Below are the code and all the weights of a small trained network. Each question names an input and a target symbol and asks about switching units off, where a switched-off unit gives its printed mean instead of its output.

import numpy as np


def w(rows, s, z=0):
    codes = np.array(rows[::2]) - 128.0
    scale = np.full(codes.shape[1], s)
    scale[-1] = z or s
    return codes * scale


def f(y):
    return np.maximum(y, 0)


def softmax(a):
    e = np.exp(a - a.max(-1, keepdims=True))
    return e / e.sum(-1, keepdims=True)


def log_softmax(a):
    a = a - a.max(-1, keepdims=True)
    return a - np.log(np.exp(a).sum(-1, keepdims=True))


def net(x, mask):
    ids = ['ΓΦΨβδεμπω'.index(c) for c in x.split()]
    T = len(ids)
    res = E[ids] + P[:T]
    u = 0
    for l in range(3):
        r = res
        for j in range(3):
            rows = slice(2 * j, 2 * j + 2)
            q, k, v = (r @ M[l][rows].T for M in (Q, K, V))
            z = softmax(np.where(np.tri(T) > 0, q @ k.T / 2**0.5, -1e9)) @ v
            o = O[l][rows]
            res = res + np.where(mask[u + j], z, o[:, -1]) @ o[:, :-1]
        u += 3
        y = f(res @ A[l][:, :-1].T + A[l][:, -1])
        res = res + np.where(mask[u : u + 4], y, B[l][:, -1]) @ B[l][:, :-1]
        u += 4
    return log_softmax(res[-1] @ U[:, :-1].T + U[:, -1])


Q, K, V, O, A, B = {}, {}, {}, {}, {}, {}
E = w([
[162,126,34,139,72,138,112,137,107],'Γ',
[212,84,57,123,97,140,116,102,118],'Φ',
[130,143,61,150,87,183,79,138,93],'Ψ',
[134,77,106,157,51,191,132,158,62],'β',
[15,76,103,153,165,75,77,77,102],'δ',
[64,62,146,135,114,97,154,191,209],'ε',
[84,142,94,133,88,134,43,167,248],'μ',
[159,198,242,178,59,48,79,69,188],'π',
[158,163,149,35,134,155,97,216,171],'ω',
],0.013)
P = w([
[103,97,7,145,204,154,201,87,164],'0',
[93,89,41,165,147,179,184,125,158],'1',
[101,82,75,172,129,186,152,138,163],'2',
[120,79,96,152,103,161,117,160,139],'3',
[124,82,116,146,91,138,90,195,138],'4',
[125,91,150,140,79,114,60,208,124],'5',
[143,86,152,135,42,97,35,230,112],'6',
[157,91,178,110,48,69,3,244,113],'7',
],0.0064)
Q[0] = w([
[128,227,223,122,190,135,222,111,133],'L0H1',
[110,76,59,151,51,137,58,167,175],'L0H1',
[98,70,2,112,96,172,82,133,140],'L0H2',
[161,86,50,164,135,129,75,90,32],'L0H2',
[173,178,190,63,211,92,130,85,113],'L0H3',
[163,108,73,150,72,98,35,223,173],'L0H3',
],0.0091)
K[0] = w([
[91,113,8,114,194,216,179,120,114],'L0H1',
[153,205,250,150,78,66,67,146,143],'L0H1',
[126,202,210,159,92,87,120,98,147],'L0H2',
[149,140,136,218,78,82,120,32,57],'L0H2',
[158,162,2,74,141,217,197,121,96],'L0H3',
[153,187,255,115,82,83,62,158,84],'L0H3',
],0.0094)
V[0] = w([
[72,174,174,104,130,136,87,196,185],'L0H1',
[112,176,86,110,152,180,90,190,129],'L0H1',
[144,175,206,85,106,50,179,103,189],'L0H2',
[91,94,109,100,166,162,142,110,112],'L0H2',
[255,195,141,148,106,192,155,117,69],'L0H3',
[94,110,188,129,97,132,179,169,156],'L0H3',
],0.0073)
O[0] = w([
[99,66,153,150,154,219,139,77,121,171],'L0H1',
[120,142,154,169,149,146,85,88,112,145],'L0H1',
[201,143,66,165,74,118,107,165,248,58],'L0H2',
[138,126,114,145,157,125,193,120,90,147],'L0H2',
[70,143,90,23,3,117,126,99,142,1],'L0H3',
[88,35,188,103,231,140,120,83,134,133],'L0H3',
],0.0067,0.0087)
A[0] = w([
[214,130,188,143,126,137,144,88,217,251],'L0N1',
[61,154,147,191,158,89,100,65,53,43],'L0N2',
[73,243,176,90,108,102,178,179,88,189],'L0N3',
[176,92,173,54,105,253,122,246,136,193],'L0N4',
],0.0055,0.0026)
B[0] = w([
[178,112,208,171,127,128,97,101,115,173],'L0N1',
[255,95,128,106,94,177,116,93,101,255],'L0N2',
[81,103,198,119,184,179,113,119,170,140],'L0N3',
[159,144,166,129,127,182,147,201,101,219],'L0N4',
],0.0078,0.0059)
Q[1] = w([
[152,113,92,127,90,20,93,196,92],'L1H1',
[193,140,172,122,64,79,136,75,220],'L1H1',
[125,158,153,158,137,189,134,119,232],'L1H2',
[98,216,175,38,171,85,143,151,253],'L1H2',
[154,70,187,104,151,211,182,165,85],'L1H3',
[191,181,80,170,157,137,152,83,100],'L1H3',
],0.0068)
K[1] = w([
[105,43,91,126,92,59,98,47,47],'L1H1',
[186,151,83,154,64,127,188,119,158],'L1H1',
[171,177,106,150,168,180,200,185,175],'L1H2',
[254,216,84,99,124,163,217,192,134],'L1H2',
[118,176,207,165,83,154,134,117,155],'L1H3',
[140,127,107,127,157,160,143,175,171],'L1H3',
],0.008)
V[1] = w([
[61,160,110,130,163,110,112,159,125],'L1H1',
[165,172,105,95,117,103,180,209,254],'L1H1',
[86,85,151,87,96,114,68,143,83],'L1H2',
[67,180,100,140,139,170,133,168,118],'L1H2',
[90,103,21,134,156,157,99,165,93],'L1H3',
[162,163,139,136,122,45,139,22,84],'L1H3',
],0.0051)
O[1] = w([
[134,180,151,159,123,150,195,99,159,108],'L1H1',
[98,37,96,141,91,138,186,93,204,2],'L1H1',
[191,174,185,239,255,125,119,167,107,127],'L1H2',
[112,155,154,91,126,180,99,86,229,101],'L1H2',
[178,229,94,104,125,188,108,159,189,155],'L1H3',
[88,124,129,113,58,47,119,156,142,84],'L1H3',
],0.0054,0.0077)
A[1] = w([
[144,190,189,92,152,229,220,169,125,38],'L1N1',
[170,147,135,130,118,129,217,153,73,39],'L1N2',
[147,255,19,26,24,168,38,132,156,76],'L1N3',
[83,89,189,194,124,108,170,163,205,255],'L1N4',
],0.006,0.00095)
B[1] = w([
[199,128,72,101,172,95,101,92,110,255],'L1N1',
[74,148,74,194,153,116,90,100,88,210],'L1N2',
[114,184,152,137,169,189,255,156,154,167],'L1N3',
[101,85,181,161,158,141,109,147,70,203],'L1N4',
],0.0081,0.0043)
Q[2] = w([
[166,137,99,110,194,163,89,136,46],'L2H1',
[192,39,192,147,187,229,158,173,121],'L2H1',
[84,133,106,76,42,92,176,151,222],'L2H2',
[136,196,90,81,90,2,118,128,117],'L2H2',
[108,42,75,159,185,151,150,77,141],'L2H3',
[94,120,123,183,129,191,120,170,28],'L2H3',
],0.0098)
K[2] = w([
[98,102,206,87,126,40,52,207,89],'L2H1',
[170,153,175,134,88,141,1,209,176],'L2H1',
[136,125,55,114,132,165,233,23,150],'L2H2',
[32,73,39,178,158,169,159,90,91],'L2H2',
[114,136,97,147,174,166,20,235,208],'L2H3',
[154,110,224,76,101,110,21,142,105],'L2H3',
],0.0072)
V[2] = w([
[70,66,187,121,162,95,189,205,117],'L2H1',
[146,235,51,180,54,199,22,137,131],'L2H1',
[49,132,220,168,97,156,116,221,207],'L2H2',
[226,164,138,21,143,100,106,235,170],'L2H2',
[227,170,171,151,171,130,241,155,197],'L2H3',
[200,87,105,124,116,211,133,159,3],'L2H3',
],0.0053)
O[2] = w([
[168,125,144,45,152,84,188,174,150,137],'L2H1',
[32,145,57,175,101,189,93,40,152,140],'L2H1',
[52,135,56,114,213,172,126,161,108,105],'L2H2',
[189,73,101,149,128,168,215,113,254,117],'L2H2',
[199,165,184,133,141,135,144,235,216,121],'L2H3',
[139,163,146,85,84,82,171,32,109,249],'L2H3',
],0.0076,0.011)
A[2] = w([
[129,92,171,163,109,71,91,55,123,42],'L2N1',
[53,126,170,87,138,138,73,66,150,145],'L2N2',
[53,114,109,2,47,138,171,91,103,167],'L2N3',
[80,74,125,130,115,101,120,203,188,10],'L2N4',
],0.0074,0.0013)
B[2] = w([
[150,192,95,210,57,126,163,217,141,255],'L2N1',
[190,82,36,140,97,112,157,166,54,177],'L2N2',
[42,1,223,36,139,134,254,60,64,144],'L2N3',
[136,213,238,63,87,166,102,58,121,152],'L2N4',
],0.007,0.0086)
U = w([
[177,212,159,182,58,39,47,142,140,134],'Γ',
[124,44,70,114,40,104,118,202,126,113],'Φ',
[69,252,212,108,154,144,118,59,172,80],'Ψ',
[156,125,115,64,175,49,153,162,130,122],'β',
[94,178,58,154,130,132,203,197,145,25],'δ',
[70,85,168,88,98,83,163,19,123,82],'ε',
[135,120,16,148,123,93,240,191,153,77],'μ',
[61,85,40,143,206,129,37,102,129,250],'π',
[234,2,103,157,92,126,136,53,216,132],'ω',
],0.0042,0.0023)

Each question gives the input, a string of symbols that net reads in full, and the target symbol t.
The units are the heads (2 rows each of Q, K, V and O) and the neurons (one row each of A and B). Each row of codes is followed by its name. A weight is (code - 128) times the scale printed after its matrix; where a second scale follows, it is the last column's (O, A, B and U).
mask holds one flag per unit, layer by layer, with each layer's heads first. A switched-off unit (its flag False) gives its mean, the last column of its rows in O or B, instead of its output. The means were averaged over made-up inputs and are rounded, as every weight is.
A unit's drop is (log p(t) with every unit on - log p(t) with that unit switched off) / (log p(t) with every unit on - log p(t) with every unit switched off).
The circuit of an input: a set's keep is (log p(t) with only the set's units on - log p(t) with every unit switched off) / (log p(t) with every unit on - log p(t) with every unit switched off). Starting from the 12 units with the biggest drops (on a tie, the unit counted first), units are removed one at a time, each time the one whose removal leaves the highest keep (on an exact tie, the one counted first), for as long as the keep stays at least 0.8.
units of the circuit, in order: the units of the circuit, biggest drop first
unit that matters most: the unit with the biggest drop
k most important neurons: the k neurons with the biggest drops, biggest first
top k neurons in layer l: the k neurons of layer l with the biggest drops, biggest first
heads that matter: for each layer, one digit per head in row order, 1 if its drop is at least 0.15 and else 0, layers parted by /
input β μ β ε, target π: heads that matter	001 / 000 / 010
input Φ Γ δ δ Ψ β Φ, target ε: unit that matters most	L0H3
input β β ε δ δ, target β: heads that matter	011 / 000 / 100
input δ ε β Φ, target β: units of the circuit, in order	[L1N4, L2H1, L0H3, L0N2]
input δ π β μ μ, target Ψ: heads that matter	111 / 000 / 000
input δ δ μ β Ψ β β Ψ, target ε: heads that matter	001 / 000 / 001
input β Ψ δ μ μ β, target π: heads that matter	000 / 000 / 010
input μ μ ω δ μ ε δ δ, target β: units of the circuit, in order	[L1N4, L2H1, L0H3]
input β Ψ Γ, target ε: top 2 neurons in layer 2	[L2N3, L2N1]
input β β δ ω μ, target ω: units of the circuit, in order	[L2H2, L1N1, L0N4]
input Ψ δ Γ δ Γ ε, target β: units of the circuit, in order	[L2H1, L0H3, L1N4]
input π δ Ψ, target δ: heads that matter	111 / 000 / 011
input μ π μ δ ε, target ε: heads that matter	101 / 001 / 000
input δ δ δ δ Ψ ε Γ, target β: unit that matters most	L2H1
input δ β δ δ Ψ δ ω Ψ, target ω: units of the circuit, in order	[L2H2, L1N1]
input δ δ β Ψ, target Γ: heads that matter	010 / 101 / 010
input β Φ δ β, target Γ: heads that matter	010 / 000 / 010
input Φ ω δ Γ μ, target π: 2 most important neurons	[L1N4, L0N1]
input Φ μ ε, target π: heads that matter	000 / 000 / 010
input δ δ δ Γ ω Γ, target ω: unit that matters most	L2H2
input Ψ δ δ β μ ω μ Ψ, target ω: heads that matter	100 / 000 / 010
input β β Γ, target ε: heads that matter	011 / 000 / 001
input ω β ε Φ, target β: heads that matter	001 / 000 / 100
input β δ δ δ ω μ Φ, target ω: units of the circuit, in order	[L2H2, L0N4]
input δ Γ ε ε π μ, target Ψ: heads that matter	011 / 000 / 001
input μ Φ Φ, target π: top 3 neurons in layer 0	[L0N2, L0N1, L0N4]
input δ δ δ ω ε μ δ δ, target π: 2 most important neurons	[L0N2, L1N4]
input δ μ δ Φ δ, target Γ: unit that matters most	L1H1
input ω μ ε, target ω: 2 most important neurons	[L0N4, L1N1]
input δ β δ δ Γ μ δ δ, target π: 2 most important neurons	[L0N2, L0N1]
